Below is a small trained network, with its code and all its weights. Each question gives an input and a class and asks what happens when units are switched off, that is, made to give their printed mean instead of their output.

import numpy as np


def w(rows, s, z=0):
    codes = np.array(rows[::2]) - 128.0
    scale = np.full(codes.shape[1], s)
    scale[-1] = z or s
    return codes * scale


def norm(h):
    return h / np.sqrt((h * h).mean(-1, keepdims=True) + 1e-5)


def f(y):
    return y / 2 * (1 + np.tanh(0.7978845608 * (y + 0.044715 * y**3)))


def log_softmax(a):
    a = a - a.max(-1, keepdims=True)
    return a - np.log(np.exp(a).sum(-1, keepdims=True))


def net(x, mask):
    res = np.array(x, float).reshape(1, 7) / 4 @ E
    u = 0
    for l in range(4):
        y = f(norm(res) @ A[l][:, :-1].T + A[l][:, -1])
        res = res + np.where(mask[u : u + 5], y, B[l][:, -1]) @ B[l][:, :-1]
        u += 5
    return log_softmax(norm(res)[-1] @ U[:, :-1].T + U[:, -1])


A, B = {}, {}
E = w([
[132,132,128,123,125,125],'x0',
[132,133,128,121,127,126],'x1',
[127,126,128,129,128,129],'x2',
[126,61,113,114,93,120],'x3',
[7,135,169,96,116,125],'x4',
[125,124,129,136,128,131],'x5',
[144,146,219,127,152,70],'x6',
],0.012)
A[0] = w([
[34,163,173,115,152,82,69],'L0N0',
[3,196,151,121,71,172,168],'L0N1',
[216,37,188,47,131,164,5],'L0N2',
[133,179,95,148,93,207,233],'L0N3',
[105,146,55,254,133,116,137],'L0N4',
],0.006,0.0028)
B[0] = w([
[136,75,141,70,221,106,199],'L0N0',
[2,101,15,51,192,125,254],'L0N1',
[84,135,45,145,161,91,147],'L0N2',
[184,136,105,74,176,153,213],'L0N3',
[156,153,149,67,161,115,166],'L0N4',
],0.0074,0.0039)
A[1] = w([
[177,157,27,147,111,229,154],'L1N0',
[188,95,181,113,123,66,152],'L1N1',
[193,154,155,117,153,144,5],'L1N2',
[153,217,117,114,253,135,214],'L1N3',
[131,60,60,217,178,38,24],'L1N4',
],0.0075,0.0015)
B[1] = w([
[81,74,180,3,185,169,254],'L1N0',
[50,110,64,147,178,93,193],'L1N1',
[103,171,173,234,101,163,161],'L1N2',
[119,145,115,178,168,215,249],'L1N3',
[129,161,166,87,184,36,164],'L1N4',
],0.0074,0.0052)
A[2] = w([
[73,158,47,112,87,160,131],'L2N0',
[184,119,116,169,106,8,23],'L2N1',
[114,70,104,81,115,131,254],'L2N2',
[167,67,131,93,127,62,101],'L2N3',
[114,165,122,226,158,111,43],'L2N4',
],0.012,0.003)
B[2] = w([
[92,104,80,182,172,24,194],'L2N0',
[71,162,23,96,211,88,186],'L2N1',
[208,185,197,185,47,115,254],'L2N2',
[75,1,148,42,122,128,184],'L2N3',
[135,157,163,180,97,68,172],'L2N4',
],0.01,0.0069)
A[3] = w([
[214,93,95,99,151,119,252],'L3N0',
[40,178,253,77,155,22,24],'L3N1',
[61,50,222,92,153,164,150],'L3N2',
[218,133,196,134,158,30,22],'L3N3',
[17,98,155,100,12,70,53],'L3N4',
],0.0075,0.0019)
B[3] = w([
[69,156,216,145,92,126,190],'L3N0',
[197,113,166,99,140,254,254],'L3N1',
[237,145,106,91,94,117,193],'L3N2',
[58,63,26,220,92,56,158],'L3N3',
[146,154,93,204,43,97,213],'L3N4',
],0.0094,0.0057)
U = w([
[163,189,164,93,210,227,133],'0',
[29,105,72,75,212,81,221],'1',
[192,88,183,87,50,129,176],'2',
[65,151,79,191,23,89,2],'3',
[143,191,168,248,170,77,63],'4',
],0.015,0.0032)

Each question gives the input, the list of numbers given to net, and the class t.
The units are the neurons (one row each of A and B). Each row of codes is followed by its name. A weight is (code - 128) times the scale printed after its matrix; where a second scale follows, it is the last column's (A, B and U).
mask holds one flag per neuron, layer by layer. A switched-off neuron (its flag False) gives its mean, the last column of its row in B, instead of its output. The means were averaged over made-up inputs and are rounded, as every weight is.
A unit's drop is (log p(t) with every unit on - log p(t) with that unit switched off) / (log p(t) with every unit on - log p(t) with every unit switched off).
The circuit of an input: a set's keep is (log p(t) with only the set's units on - log p(t) with every unit switched off) / (log p(t) with every unit on - log p(t) with every unit switched off). Starting from the 12 units with the biggest drops (on a tie, the unit counted first), units are removed one at a time, each time the one whose removal leaves the highest keep (on an exact tie, the one counted first), for as long as the keep stays at least 0.8.
circuit, biggest first: the units of the circuit, biggest drop first
most important unit: the unit with the biggest drop
top k neurons: the k neurons with the biggest drops, biggest first
top k neurons in layer l: the k neurons of layer l with the biggest drops, biggest first
drop of u: that unit's drop, to one decimal
input [-1,8,-7,3,5,-2,-1], class 3: circuit, biggest first : L3N4
input [-2,-5,2,-1,8,5,1], class 0: top 3 neurons in layer 3 : L3N1; L3N3; L3N2
input [1,-1,-2,8,3,-5,2], class 2: top 2 neurons : L2N3; L1N3
input [-6,-7,-7,1,1,-2,0], class 3: top 2 neurons : L1N0; L2N2
input [-3,5,8,1,-4,1,-6], class 2: top 2 neurons in layer 2 : L2N2; L2N1
input [-4,-5,0,2,-8,-7,6], class 1: top 2 neurons : L2N1; L2N2
input [0,-3,-5,1,7,6,1], class 2: top 2 neurons in layer 1 : L1N1; L1N3
input [0,-1,2,5,8,5,-3], class 3: top 2 neurons : L3N4; L2N2
input [-7,0,7,2,7,-1,-4], class 3: top 2 neurons in layer 2 : L2N2; L2N1
input [-4,0,-1,5,-2,-8,-8], class 2: top 2 neurons : L1N0; L2N2
input [2,8,1,2,-2,-5,-8], class 2: top 4 neurons : L1N0; L2N2; L1N3; L3N1
input [8,5,-8,-3,6,6,1], class 0: top 2 neurons : L3N1; L0N0
input [-2,3,-8,1,5,-7,-1], class 3: top 3 neurons in layer 0 : L0N1; L0N2; L0N3
input [-4,6,0,1,5,3,8], class 2: top 2 neurons : L2N1; L3N2
input [1,0,-2,1,-1,1,-3], class 2: top neuron : L1N0
input [-4,3,0,-8,3,-3,7], class 0: top 2 neurons : L3N1; L2N2
input [-3,-6,4,1,6,8,-7], class 3: top 4 neurons : L2N2; L3N4; L2N1; L1N3
input [-4,-3,-6,3,8,5,-8], class 3: top 2 neurons : L2N2; L3N4
input [0,-1,-4,1,5,6,-3], class 3: top 2 neurons in layer 1 : L1N3; L1N1
input [1,-8,-2,7,-2,-3,5], class 1: most important unit : L2N1
input [-3,1,5,-1,3,-7,4], class 0: top 2 neurons : L3N1; L2N3
input [-5,7,5,2,-2,-8,-4], class 2: top 2 neurons in layer 1 : L1N0; L1N3
input [-2,0,-1,1,-2,-3,-4], class 2: drop of L0N0 : 0.1
input [-7,0,3,0,4,6,4], class 0: top 2 neurons in layer 2 : L2N3; L2N4
input [-7,5,4,7,-7,7,3], class 1: drop of L2N1 : 0.3
